Here is a tiny trained network, its code and every weight. The questions are about switching its units off for an input and a class, where a switched-off unit gives its printed mean instead of its output.

import numpy as np


def w(rows, s, z=0):
    codes = np.array(rows[::2]) - 128.0
    scale = np.full(codes.shape[1], s)
    scale[-1] = z or s
    return codes * scale


def norm(h):
    return h / np.sqrt((h * h).mean(-1, keepdims=True) + 1e-5)


def f(y):
    return y / 2 * (1 + np.tanh(0.7978845608 * (y + 0.044715 * y**3)))


def log_softmax(a):
    a = a - a.max(-1, keepdims=True)
    return a - np.log(np.exp(a).sum(-1, keepdims=True))


def net(x, mask):
    res = np.array(x, float).reshape(1, 7) / 4 @ E
    u = 0
    for l in range(4):
        y = f(norm(res) @ A[l][:, :-1].T + A[l][:, -1])
        res = res + np.where(mask[u : u + 4], y, B[l][:, -1]) @ B[l][:, :-1]
        u += 4
    return log_softmax(norm(res)[-1] @ U[:, :-1].T + U[:, -1])


A, B = {}, {}
E = w([
[111,91,109,254,48,188,173,123],'x0',
[123,119,140,110,106,108,175,149],'x1',
[123,142,91,106,140,136,149,138],'x2',
[233,59,48,143,155,118,92,219],'x3',
[123,126,97,127,145,123,134,121],'x4',
[103,93,131,116,98,123,118,116],'x5',
[2,123,152,127,186,102,108,225],'x6',
],0.0093)
A[0] = w([
[177,84,87,165,55,148,100,227,89],'0.n1',
[191,143,146,80,97,40,94,89,141],'0.n2',
[91,204,182,2,165,51,101,57,4],'0.n3',
[232,50,155,52,173,95,101,190,201],'0.n4',
],0.0074,0.0017)
B[0] = w([
[192,107,103,147,153,92,140,138,228],'0.n1',
[112,201,9,109,181,146,108,85,179],'0.n2',
[128,152,121,144,75,103,114,202,254],'0.n3',
[124,124,132,85,193,172,115,134,233],'0.n4',
],0.015,0.0054)
A[1] = w([
[27,151,181,105,205,169,45,172,190],'1.n1',
[40,100,157,180,141,254,181,99,151],'1.n2',
[192,111,91,165,154,153,115,223,44],'1.n3',
[56,83,154,50,191,102,140,69,254],'1.n4',
],0.0073,0.0039)
B[1] = w([
[101,120,150,91,123,156,177,146,255],'1.n1',
[79,137,149,175,122,127,248,154,198],'1.n2',
[93,78,123,171,78,74,139,126,206],'1.n3',
[144,188,147,116,182,187,120,176,177],'1.n4',
],0.013,0.0057)
A[2] = w([
[118,224,76,95,89,118,90,101,196],'2.n1',
[79,201,49,96,98,177,190,108,234],'2.n2',
[109,115,177,150,38,165,165,1,42],'2.n3',
[35,222,164,146,163,93,94,73,253],'2.n4',
],0.0066,0.0012)
B[2] = w([
[109,164,156,64,80,92,85,1,196],'2.n1',
[177,114,194,211,60,86,194,2,253],'2.n2',
[228,178,146,162,215,62,208,27,195],'2.n3',
[128,181,124,78,19,126,143,225,203],'2.n4',
],0.0092,0.0041)
A[3] = w([
[163,104,159,87,190,178,84,144,153],'3.n1',
[198,97,22,66,140,168,150,158,252],'3.n2',
[43,97,119,141,121,85,83,247,198],'3.n3',
[100,187,172,73,74,92,128,86,100],'3.n4',
],0.011,0.0025)
B[3] = w([
[40,128,92,83,146,251,167,181,172],'3.n1',
[146,115,157,145,92,254,93,27,247],'3.n2',
[54,75,141,137,202,36,49,155,255],'3.n3',
[206,158,90,86,100,48,46,153,219],'3.n4',
],0.008,0.0077)
U = w([
[150,248,111,2,33,65,96,72,87],'0',
[156,184,219,163,96,74,236,46,116],'1',
[154,177,107,36,175,218,53,87,152],'2',
[176,63,89,167,61,188,134,104,137],'3',
[22,198,209,58,102,54,69,224,219],'4',
[7,177,214,183,56,140,243,216,74],'5',
[36,97,139,28,190,179,93,204,191],'6',
[64,39,130,190,194,24,81,200,2],'7',
],0.0098,0.0029)

Each question gives the input, the list of numbers given to net, and the class t.
The units are the neurons (one row each of A and B). Each row of codes is followed by its name. A weight is (code - 128) times the scale printed after its matrix; where a second scale follows, it is the last column's (A, B and U).
mask holds one flag per neuron, layer by layer. A switched-off neuron (its flag False) gives its mean, the last column of its row in B, instead of its output. The means were averaged over made-up inputs and are rounded, as every weight is.
A unit's drop is (log p(t) with every unit on - log p(t) with that unit switched off) / (log p(t) with every unit on - log p(t) with every unit switched off).
The circuit of an input: a set's keep is (log p(t) with only the set's units on - log p(t) with every unit switched off) / (log p(t) with every unit on - log p(t) with every unit switched off). Starting from the 12 units with the biggest drops (on a tie, the unit counted first), units are removed one at a time, each time the one whose removal leaves the highest keep (on an exact tie, the one counted first), for as long as the keep stays at least 0.8.
circuit, biggest first: the units of the circuit, biggest drop first
unit that matters most: the unit with the biggest drop
top k neurons: the k neurons with the biggest drops, biggest first
top k neurons in layer l: the k neurons of layer l with the biggest drops, biggest first
drop when u is switched off: that unit's drop, to one decimal
input [0,0,5,5,0,6,-6], class 2: circuit, biggest first : [0.n4]
input [-4,3,-7,8,4,-3,-2], class 2: circuit, biggest first : [3.n2, 0.n4]
input [7,5,-7,5,-8,2,2], class 7: circuit, biggest first : [2.n2, 3.n3]
input [8,3,-5,3,8,4,1], class 7: top 2 neurons : [2.n2, 0.n1]
input [-6,7,7,4,-3,-4,-1], class 2: top 3 neurons : [0.n2, 3.n2, 3.n3]
input [7,6,0,4,2,6,2], class 7: top 2 neurons in layer 2 : [2.n2, 2.n3]
input [-1,-1,3,1,-2,-8,1], class 6: top 3 neurons : [0.n2, 1.n2, 2.n3]
input [0,3,-2,4,6,7,-6], class 2: circuit, biggest first : [0.n4, 0.n2]
input [8,-7,1,6,1,2,2], class 7: top 3 neurons : [1.n3, 2.n2, 3.n3]
input [0,-8,-1,-6,7,0,0], class 0: top 3 neurons : [0.n3, 3.n4, 0.n4]
input [-5,4,-8,-2,-4,5,0], class 0: top 2 neurons : [0.n2, 2.n1]
input [-1,1,0,1,-4,7,6], class 6: top 2 neurons in layer 3 : [3.n1, 3.n4]
input [-5,1,-6,7,5,-2,-1], class 2: top 2 neurons : [3.n2, 0.n2]
input [-6,3,-1,2,-1,-4,6], class 6: top 2 neurons : [0.n4, 3.n1]
input [-2,5,1,6,7,1,-7], class 2: circuit, biggest first : [0.n4]
input [4,4,-1,-2,-2,0,0], class 1: top 2 neurons : [2.n3, 0.n4]
input [7,-7,-6,0,-4,7,-2], class 1: top 2 neurons : [2.n3, 0.n3]
input [-3,7,1,7,-5,3,6], class 6: top 2 neurons in layer 0 : [0.n4, 0.n3]
input [-2,5,-2,5,-7,7,2], class 6: top 2 neurons : [0.n4, 3.n1]
input [-5,8,-3,6,-2,4,6], class 6: unit that matters most : 0.n4
input [-3,1,-2,6,7,3,-7], class 2: drop when 0.n4 is switched off : 0.2
input [-8,7,-1,1,-7,1,-8], class 2: drop when 3.n4 is switched off : -0.1
input [7,0,-1,2,-3,-5,5], class 7: drop when 0.n1 is switched off : 0.2
